Below are the code and all the weights of a small trained network. Each question names an input and a class and asks about switching units off, where a switched-off unit gives its printed mean instead of its output.

import numpy as np


def w(rows, s, z=0):
    codes = np.array(rows[::2]) - 128.0
    scale = np.full(codes.shape[1], s)
    scale[-1] = z or s
    return codes * scale


def f(y):
    return np.maximum(y, 0)


def log_softmax(a):
    a = a - a.max(-1, keepdims=True)
    return a - np.log(np.exp(a).sum(-1, keepdims=True))


def net(x, mask):
    res = np.array(x, float).reshape(1, 3) / 4 @ E
    y = f(res @ A[0][:, :-1].T + A[0][:, -1])
    res = res + np.where(mask, y, B[0][:, -1]) @ B[0][:, :-1]
    return log_softmax(res[-1] @ U[:, :-1].T + U[:, -1])


A, B = {}, {}
E = w([
[116,146,51,224,104,7,192],'x0',
[198,154,120,31,93,97,184],'x1',
[167,10,146,100,176,24,105],'x2',
],0.011)
A[0] = w([
[94,133,140,129,140,139,92,254],'neuron 1',
[118,222,151,97,124,246,122,90],'neuron 2',
[164,60,249,71,182,77,100,89],'neuron 3',
[102,77,143,170,134,194,59,86],'neuron 4',
[91,139,132,220,150,138,71,59],'neuron 5',
[169,164,100,76,91,92,191,58],'neuron 6',
[108,182,115,148,26,168,162,95],'neuron 7',
[136,128,201,28,167,198,82,80],'neuron 8',
[194,146,122,6,91,160,175,88],'neuron 9',
],0.011,0.0096)
B[0] = w([
[193,125,184,140,107,172,157,229],'neuron 1',
[135,87,101,92,162,128,67,255],'neuron 2',
[139,100,106,130,164,130,44,247],'neuron 3',
[59,174,156,123,114,109,139,198],'neuron 4',
[75,121,153,110,120,75,138,188],'neuron 5',
[95,142,159,130,98,106,129,178],'neuron 6',
[136,69,100,76,167,121,98,202],'neuron 7',
[99,143,62,172,103,78,251,249],'neuron 8',
[83,165,198,143,119,121,108,224],'neuron 9',
],0.014,0.013)
U = w([
[113,144,46,179,106,112,208,159],'0',
[81,157,248,150,111,133,116,57],'1',
[148,102,83,134,166,146,70,70],'2',
[231,149,196,155,97,188,157,246],'3',
],0.017,0.012)

Each question gives the input, the list of numbers given to net, and the class t.
The units are the neurons (one row each of A and B). Each row of codes is followed by its name. A weight is (code - 128) times the scale printed after its matrix; where a second scale follows, it is the last column's (A, B and U).
mask holds one flag per neuron, in row order. A switched-off neuron (its flag False) gives its mean, the last column of its row in B, instead of its output. The means were averaged over made-up inputs and are rounded, as every weight is.
A unit's drop is (log p(t) with every unit on - log p(t) with that unit switched off) / (log p(t) with every unit on - log p(t) with every unit switched off).
The circuit of an input: a set's keep is (log p(t) with only the set's units on - log p(t) with every unit switched off) / (log p(t) with every unit on - log p(t) with every unit switched off). Starting from all 9 units, units are removed one at a time, each time the one whose removal leaves the highest keep (on an exact tie, the one counted first), for as long as the keep stays at least 0.8.
units of the circuit, in order: the units of the circuit, biggest drop first
most important unit: the unit with the biggest drop
top k neurons: the k neurons with the biggest drops, biggest first
drop of u: that unit's drop, to one decimal
input [-6,0,3], class 0: top neuron : neuron 8
input [-3,-1,-3], class 3: units of the circuit, in order : neuron 1; neuron 5
input [-3,-7,-8], class 2: top 3 neurons : neuron 2; neuron 7; neuron 9
input [0,3,3], class 3: top 4 neurons : neuron 2; neuron 8; neuron 4; neuron 7
input [-1,1,3], class 3: top 3 neurons : neuron 2; neuron 7; neuron 8
input [4,-8,8], class 1: units of the circuit, in order : neuron 2; neuron 8
input [-3,3,1], class 3: units of the circuit, in order : neuron 4; neuron 2
input [-4,-3,2], class 0: top 2 neurons : neuron 8; neuron 9
input [3,3,-6], class 2: top 2 neurons : neuron 8; neuron 7
input [1,-2,-3], class 3: top 4 neurons : neuron 8; neuron 3; neuron 9; neuron 2
input [2,4,-1], class 1: top 3 neurons : neuron 8; neuron 1; neuron 6
input [-7,8,-2], class 1: top 3 neurons : neuron 9; neuron 6; neuron 2
input [-7,8,-4], class 1: top 3 neurons : neuron 9; neuron 6; neuron 2
input [-5,-1,-6], class 2: top 2 neurons : neuron 2; neuron 7
input [0,-6,-7], class 2: most important unit : neuron 2
input [-2,2,0], class 3: drop of neuron 1 : 0.0
input [5,8,2], class 1: drop of neuron 8 : 0.4
input [-4,-6,-7], class 2: drop of neuron 7 : 0.6
